Below are the code and all the weights of a small trained network. Each question names an input and a class and asks about switching units off, where a switched-off unit gives its printed mean instead of its output.

import numpy as np


def w(rows, s, z=0):
    codes = np.array(rows[::2]) - 128.0
    scale = np.full(codes.shape[1], s)
    scale[-1] = z or s
    return codes * scale


def f(y):
    return np.maximum(y, 0)


def log_softmax(a):
    a = a - a.max(-1, keepdims=True)
    return a - np.log(np.exp(a).sum(-1, keepdims=True))


def net(x, mask):
    res = np.array(x, float).reshape(1, 3) / 4 @ E
    y = f(res @ A[0][:, :-1].T + A[0][:, -1])
    res = res + np.where(mask, y, B[0][:, -1]) @ B[0][:, :-1]
    return log_softmax(res[-1] @ U[:, :-1].T + U[:, -1])


A, B = {}, {}
E = w([
[113,111,161,27,190,168,117,87,163,167],'x0',
[172,111,209,120,103,66,46,233,181,30],'x1',
[138,2,149,179,105,53,94,124,99,177],'x2',
],0.014)
A[0] = w([
[108,124,91,162,126,182,138,52,87,205,44],'n0',
[135,110,181,56,227,143,108,108,110,160,53],'n1',
[146,94,204,88,161,164,51,121,233,112,145],'n2',
[165,92,157,153,90,45,71,91,146,225,6],'n3',
[154,169,163,254,119,132,100,168,109,63,49],'n4',
[106,52,154,73,168,172,119,41,128,103,6],'n5',
[152,112,151,141,158,112,64,130,56,198,49],'n6',
[121,200,73,83,125,161,155,162,210,44,59],'n7',
[171,151,113,248,47,185,163,130,41,128,195],'n8',
[68,123,81,137,148,156,219,80,53,182,51],'n9',
[140,192,98,131,197,158,192,98,145,58,36],'n10',
],0.009,0.0025)
B[0] = w([
[177,82,91,151,86,163,182,214,97,84,233],'n0',
[161,144,62,214,108,173,2,87,116,182,193],'n1',
[229,145,21,187,156,199,116,169,28,103,219],'n2',
[79,17,222,106,179,116,194,76,232,29,205],'n3',
[216,151,140,205,145,203,86,166,100,163,207],'n4',
[93,205,120,195,209,219,71,129,176,195,184],'n5',
[36,152,195,71,165,70,228,104,166,236,173],'n6',
[103,49,140,115,200,48,253,63,177,89,226],'n7',
[118,193,97,202,202,146,48,80,233,164,220],'n8',
[239,48,35,131,146,129,163,240,87,42,252],'n9',
[87,66,173,144,187,139,183,28,121,99,203],'n10',
],0.0072,0.016)
U = w([
[229,97,123,96,111,92,150,224,66,34,62],'0',
[116,216,98,249,166,155,105,42,161,233,123],'1',
[62,53,224,69,191,58,253,12,205,109,132],'2',
[118,152,106,133,141,90,146,138,148,110,189],'3',
[56,208,134,50,34,11,112,39,55,233,4],'4',
],0.0062,0.0038)

Each question gives the input, the list of numbers given to net, and the class t.
The units are the neurons (one row each of A and B). Each row of codes is followed by its name. A weight is (code - 128) times the scale printed after its matrix; where a second scale follows, it is the last column's (A, B and U).
mask holds one flag per neuron, in row order. A switched-off neuron (its flag False) gives its mean, the last column of its row in B, instead of its output. The means were averaged over made-up inputs and are rounded, as every weight is.
A unit's drop is (log p(t) with every unit on - log p(t) with that unit switched off) / (log p(t) with every unit on - log p(t) with every unit switched off).
The circuit of an input: a set's keep is (log p(t) with only the set's units on - log p(t) with every unit switched off) / (log p(t) with every unit on - log p(t) with every unit switched off). Starting from all 11 units, units are removed one at a time, each time the one whose removal leaves the highest keep (on an exact tie, the one counted first), for as long as the keep stays at least 0.8.
units of the circuit, in order: the units of the circuit, biggest drop first
most important unit: the unit with the biggest drop
k most important neurons: the k neurons with the biggest drops, biggest first
drop of u: that unit's drop, to one decimal
input [5,3,-4], class 1: 4 most important neurons -> n9, n2, n1, n3
input [-5,1,-5], class 1: 2 most important neurons -> n3, n4
input [-1,-4,-7], class 2: most important unit -> n10
input [-8,7,-5], class 1: 4 most important neurons -> n9, n4, n8, n0
input [8,-2,7], class 1: 2 most important neurons -> n1, n5
input [0,2,-4], class 2: units of the circuit, in order -> n9, n7
input [7,5,-8], class 2: 3 most important neurons -> n7, n10, n8
input [1,3,4], class 2: 3 most important neurons -> n9, n3, n0
input [3,-8,-6], class 0: 2 most important neurons -> n9, n0
input [-7,6,-1], class 1: units of the circuit, in order -> n9, n8
input [-4,-3,5], class 2: 2 most important neurons -> n3, n2
input [0,7,-8], class 2: 2 most important neurons -> n7, n9
input [7,-7,2], class 0: 3 most important neurons -> n9, n0, n8
input [-2,7,8], class 2: units of the circuit, in order -> n3
input [6,-7,0], class 0: drop of n6 -> 0.0
input [-2,4,7], class 2: drop of n3 -> 0.4
input [5,-6,4], class 0: drop of n8 -> 0.2
